[[134 136 131 111 125 142 144 134 136 114 123 116 104]
 [144 119 143 141 142 131 130 129 128 132 125 126 122]
 [140 123 121 123 139 130 143 126 132 114 118 127 122]
 [130 138 127 133 135 130 140 112 128 124 121 125 133]
 [119 144 129 132 132 132 130 112 129 133 130 129 128]
 [128 118 115 129 127 114 132 128 136 132 127 137 121]]
=>
[[144 119 143 141 142 131 130 129 128 132 125 126 122]
 [134 136 131 111 125 142 144 134 136 114 123 116 104]
 [119 144 129 132 132 132 130 112 129 133 130 129 128]
 [130 138 127 133 135 130 140 112 128 124 121 125 133]
 [140 123 121 123 139 130 143 126 132 114 118 127 122]
 [128 118 115 129 127 114 132 128 136 132 127 137 121]]

[[131 125 134 109]
 [138 140 124 142]
 [110 125 112 138]
 [120 118 126 151]
 [136 132 136 133]]
=>
[[136 132 136 133]
 [131 125 134 109]
 [120 118 126 151]
 [138 140 124 142]
 [110 125 112 138]]

[[142 131 132 127 125 121 110 132 123 125 134 122 125 137]
 [137 129 113 127 126 124 120 110 126 118 104 141 117 131]
 [114 134 123 136 142 130 154 128 119 119 114 128 126 133]]
=>
[[142 131 132 127 125 121 110 132 123 125 134 122 125 137]
 [114 134 123 136 142 130 154 128 119 119 114 128 126 133]
 [137 129 113 127 126 124 120 110 126 118 104 141 117 131]]

[[120 124 120 132 110 115 133 118 131 130 133 133 124 136 124 124]
 [118 120 122 142 112 124 143 151 109 120 132 144 132 132 148 146]
 [119 122 121 137 110 119 110 109 146 135 121 109 127 118 108 115]
 [139 134 130 110 121 115 108 117 143 133 117 107 132 110 110 127]
 [117 115 128 149 134 145 108 131 136 129 114 106 138 104 117 136]]
=>
[[139 134 130 110 121 115 108 117 143 133 117 107 132 110 110 127]
 [117 115 128 149 134 145 108 131 136 129 114 106 138 104 117 136]
 [118 120 122 142 112 124 143 151 109 120 132 144 132 132 148 146]
 [119 122 121 137 110 119 110 109 146 135 121 109 127 118 108 115]
 [120 124 120 132 110 115 133 118 131 130 133 133 124 136 124 124]]

[[111 136 148 127 105 104 135 138 109 140 119]
 [120 126 153 108 133 128 115 129 108 118 125]
 [124 125 131 128 111 112 128 129 122 117 128]]
=>
[[120 126 153 108 133 128 115 129 108 118 125]
 [111 136 148 127 105 104 135 138 109 140 119]
 [124 125 131 128 111 112 128 129 122 117 128]]

[[133 113 149 154 126 107]
 [124 127 145 143 117 128]
 [100 137 115 105 123 152]
 [104 126 124 129 121 143]
 [140 138 118 107 132 138]]
=>
[[133 113 149 154 126 107]
 [124 127 145 143 117 128]
 [104 126 124 129 121 143]
 [140 138 118 107 132 138]
 [100 137 115 105 123 152]]

[[114 129 120 126 128 125 145 131 126 128 126 140 132 124 125 128]
 [131 135 129 131 131 134 136 136 130 134 128 126 126 127 125 125]
 [114 135 122 128 134 138 154 145 125 136 127 130 138 125 121 119]
 [118 129 117 123 122 121 136 126 128 123 128 144 126 121 131 134]]
=>
[[131 135 129 131 131 134 136 136 130 134 128 126 126 127 125 125]
 [114 135 122 128 134 138 154 145 125 136 127 130 138 125 121 119]
 [114 129 120 126 128 125 145 131 126 128 126 140 132 124 125 128]
 [118 129 117 123 122 121 136 126 128 123 128 144 126 121 131 134]]

[[122 129 158]
 [122 129 136]
 [128 126 128]
 [130 133 135]
 [124 125 130]
 [128 122 127]
 [131 119 110]
 [127 122 134]
 [135 128 106]
 [120 106 144]]
=>
[[122 129 158]
 [120 106 144]
 [122 129 136]
 [130 133 135]
 [127 122 134]
 [124 125 130]
 [128 126 128]
 [128 122 127]
 [131 119 110]
 [135 128 106]]

[[154 126 121 122 122 138 136 150 136 142 125 130 133 128 136]
 [121 111 126 126 139 122 114 114 124 117 129 104 133 135 124]
 [140 124 127 119 125 133 132 129 133 116 121 134 135 125 125]
 [112 144 128 125 140 129 138 148 129 130 135 132 145 133 132]]
=>
[[112 144 128 125 140 129 138 148 129 130 135 132 145 133 132]
 [140 124 127 119 125 133 132 129 133 116 121 134 135 125 125]
 [121 111 126 126 139 122 114 114 124 117 129 104 133 135 124]
 [154 126 121 122 122 138 136 150 136 142 125 130 133 128 136]]
---
[[125 127 124 120 149]
 [155 145 126 133 103]
 [132 116 118 125 128]
 [130 131 135 129 130]
 [144 126 103 122 118]]
=>
[[145 126]
 [116 118]]

[[103 128 138]
 [125 121 127]
 [117 114 128]
 [126 132 129]]
=>
[[121 127]
 [114 128]]

[[100 136 122 153 117]
 [104 136 121 149 119]
 [102 136 121 151 118]]
=>
[[136 121]
 [136 121]]

[[132 123 143 135]
 [122 113 123 101]
 [125 130 123 144]
 [137 117 136 115]
 [109 139 120 116]]
=>
[[113 123]
 [130 123]]

[[125 128 142 133]
 [129 126 121 122]
 [128 122 105 114]
 [114 140 121 138]
 [133 114 117 111]]
=>
[[126 121]
 [122 105]]

[[110 130 117 106 151]
 [136 118 133 132 152]
 [119 101 111 123 145]]
=>
[[118 133]
 [101 111]]

[[147 110 115]
 [111 106 103]
 [143 110 114]
 [103 142 137]]
=>
[[106 103]
 [110 114]]
---
[[140 112 110 144 118]
 [144 115 113 136 116]
 [124 125 147 118 142]
 [141 116 127 155 138]]
=>
[140 115 147 155]

[[ 99 119]
 [151 127]
 [146 142]
 [153 147]]
=>
[ 99 127]

[[132 142]
 [106 140]
 [146 144]
 [145 127]
 [120 143]]
=>
[132 140]

[[151 130 123 129 124]
 [137 119 129 130 142]
 [121 121 133 133 135]
 [120 132 131 125 131]
 [132 132 127 133 117]]
=>
[151 119 133 125 117]

[[129 142]
 [151 138]]
=>
[129 138]

[[147 122 131]
 [108 157 141]]
=>
[147 157]

[[122 133]
 [117 113]
 [127 152]
 [133 139]
 [124 153]]
=>
[122 113]

[[152 142 135]
 [153 140 135]]
=>
[152 140]

[[151 152 126 125 132]
 [114  99 132 121 126]
 [133 127 123 122 126]]
=>
[151  99 123]
---
[[132 117 123 125 131]
 [130 102 140 126 128]
 [128 112 121 123 125]
 [125 116 130 129 132]
 [121 143 118 133 132]]
=>
[131 126 121 116 121]

[[152 129 130]
 [113 141 148]
 [141 118 122]
 [140 124 121]]
=>
[130 141 141]

[[120 148 127]
 [102 147 114]
 [147 105 142]
 [128 120 141]]
=>
[127 147 147]

[[131 156 147 143]
 [129 140 137 134]]
=>
[143 137]

[[100 104]
 [146 139]]
=>
[104 146]

[[134 117 132 113]
 [118 108 148 114]
 [149 151 103 132]
 [125 134 119 119]
 [109 104 150 110]]
=>
[113 148 151 125]
